Below are the code and all the weights of a small trained network. Each question names an input and a class and asks about switching units off, where a switched-off unit gives its printed mean instead of its output.

import numpy as np


def w(rows, s, z=0):
    codes = np.array(rows[::2]) - 128.0
    scale = np.full(codes.shape[1], s)
    scale[-1] = z or s
    return codes * scale


def norm(h):
    return h / np.sqrt((h * h).mean(-1, keepdims=True) + 1e-5)


def f(y):
    return y / 2 * (1 + np.tanh(0.7978845608 * (y + 0.044715 * y**3)))


def log_softmax(a):
    a = a - a.max(-1, keepdims=True)
    return a - np.log(np.exp(a).sum(-1, keepdims=True))


def net(x, mask):
    res = np.array(x, float).reshape(1, 6) / 4 @ E
    u = 0
    for l in range(3):
        y = f(norm(res) @ A[l][:, :-1].T + A[l][:, -1])
        res = res + np.where(mask[u : u + 7], y, B[l][:, -1]) @ B[l][:, :-1]
        u += 7
    return log_softmax(norm(res)[-1] @ U[:, :-1].T + U[:, -1])


A, B = {}, {}
E = w([
[68,183,65,242,58,178,148,67],'x0',
[177,145,241,192,136,173,1,67],'x1',
[211,104,189,118,180,47,186,161],'x2',
[48,88,17,98,214,52,101,194],'x3',
[221,5,82,176,57,147,161,122],'x4',
[122,86,34,119,171,206,140,228],'x5',
],0.0065)
A[0] = w([
[177,105,155,130,142,93,168,142,33],'L0N0',
[149,144,179,155,119,131,139,82,66],'L0N1',
[154,99,87,179,108,140,183,135,41],'L0N2',
[155,128,168,64,112,53,248,111,129],'L0N3',
[106,171,179,88,147,134,154,155,2],'L0N4',
[98,150,178,75,88,89,177,49,79],'L0N5',
[137,181,145,223,158,106,221,130,70],'L0N6',
],0.016,0.0063)
B[0] = w([
[117,66,131,93,164,87,101,102,166],'L0N0',
[110,86,165,116,68,117,102,133,188],'L0N1',
[176,168,92,96,135,115,200,103,189],'L0N2',
[114,77,100,79,115,79,128,171,254],'L0N3',
[158,167,112,78,167,110,190,87,150],'L0N4',
[113,178,145,131,94,250,149,122,197],'L0N5',
[122,187,141,138,117,217,202,137,191],'L0N6',
],0.018,0.0083)
A[1] = w([
[119,160,145,208,120,146,136,98,85],'L1N0',
[167,74,54,185,75,165,137,109,3],'L1N1',
[147,148,199,179,72,113,103,72,71],'L1N2',
[4,181,38,145,128,101,103,115,69],'L1N3',
[112,110,209,158,121,123,127,76,85],'L1N4',
[74,137,75,182,88,115,139,102,68],'L1N5',
[138,166,170,169,96,107,99,57,79],'L1N6',
],0.021,0.0028)
B[1] = w([
[118,216,122,160,78,65,157,123,201],'L1N0',
[167,142,164,30,178,138,254,93,227],'L1N1',
[164,93,131,146,78,133,36,58,235],'L1N2',
[86,41,55,37,186,36,80,162,254],'L1N3',
[113,173,103,99,135,157,56,107,197],'L1N4',
[99,98,152,203,93,72,171,192,195],'L1N5',
[156,195,132,162,126,132,107,73,203],'L1N6',
],0.016,0.0094)
A[2] = w([
[163,199,107,213,150,158,90,104,6],'L2N0',
[125,85,28,179,147,210,170,127,103],'L2N1',
[53,178,126,74,185,168,86,163,156],'L2N2',
[143,184,34,190,114,133,138,186,11],'L2N3',
[75,124,40,152,142,167,108,155,101],'L2N4',
[170,181,164,180,252,159,95,177,106],'L2N5',
[121,169,109,159,88,151,138,125,81],'L2N6',
],0.018,0.0028)
B[2] = w([
[151,103,207,66,163,95,77,90,221],'L2N0',
[156,120,219,84,37,82,186,101,179],'L2N1',
[246,72,146,210,139,88,192,77,254],'L2N2',
[75,148,132,168,134,49,175,70,151],'L2N3',
[109,127,200,53,104,90,168,204,184],'L2N4',
[73,81,178,214,158,161,115,184,161],'L2N5',
[164,65,89,70,148,99,103,146,202],'L2N6',
],0.014,0.0057)
U = w([
[91,125,164,134,68,242,98,185,89],'0',
[82,177,91,179,172,186,86,177,7],'1',
[146,94,160,225,197,141,93,156,104],'2',
[153,181,162,147,94,151,9,53,173],'3',
[153,170,125,93,106,153,227,110,184],'4',
[118,49,82,78,190,48,117,177,192],'5',
[43,196,76,171,111,74,94,140,53],'6',
[86,164,69,182,160,198,81,179,3],'7',
],0.013,0.0065)

Each question gives the input, the list of numbers given to net, and the class t.
The units are the neurons (one row each of A and B). Each row of codes is followed by its name. A weight is (code - 128) times the scale printed after its matrix; where a second scale follows, it is the last column's (A, B and U).
mask holds one flag per neuron, layer by layer. A switched-off neuron (its flag False) gives its mean, the last column of its row in B, instead of its output. The means were averaged over made-up inputs and are rounded, as every weight is.
A unit's drop is (log p(t) with every unit on - log p(t) with that unit switched off) / (log p(t) with every unit on - log p(t) with every unit switched off).
The circuit of an input: a set's keep is (log p(t) with only the set's units on - log p(t) with every unit switched off) / (log p(t) with every unit on - log p(t) with every unit switched off). Starting from the 12 units with the biggest drops (on a tie, the unit counted first), units are removed one at a time, each time the one whose removal leaves the highest keep (on an exact tie, the one counted first), for as long as the keep stays at least 0.8.
circuit, biggest first: the units of the circuit, biggest drop first
unit that matters most: the unit with the biggest drop
top k neurons: the k neurons with the biggest drops, biggest first
top k neurons in layer l: the k neurons of layer l with the biggest drops, biggest first
drop when u is switched off: that unit's drop, to one decimal
input [1,5,-7,0,3,4], class 4: unit that matters most -> L1N1
input [-8,7,-7,-2,5,3], class 3: top 2 neurons -> [L0N3, L0N2]
input [3,2,8,4,2,3], class 4: top 2 neurons -> [L1N3, L0N6]
input [2,0,-4,-8,1,3], class 3: circuit, biggest first -> [L0N3, L1N2]
input [-7,2,0,5,-7,-3], class 2: circuit, biggest first -> [L2N2, L1N3, L1N1]
input [6,6,-8,4,-7,-4], class 5: top 2 neurons -> [L1N3, L0N6]
input [8,-2,-6,0,-3,-6], class 6: top 3 neurons -> [L1N5, L1N3, L1N0]
input [0,3,6,-8,-3,8], class 3: top 2 neurons -> [L0N3, L0N1]
input [7,-6,3,5,6,-2], class 4: top 2 neurons in layer 0 -> [L0N2, L0N6]
input [4,-2,-6,-1,5,-8], class 3: top 2 neurons -> [L0N3, L1N2]
input [8,-6,4,7,8,-4], class 4: top 2 neurons in layer 0 -> [L0N2, L0N6]
input [1,-3,-5,-8,-4,0], class 3: drop when L0N3 is switched off -> 0.1
input [-2,5,6,3,0,6], class 2: drop when L1N3 is switched off -> 0.5
input [-4,-8,-6,-4,8,2], class 4: circuit, biggest first -> [L1N3]
input [-5,7,-4,-3,0,5], class 3: drop when L0N3 is switched off -> 1.0
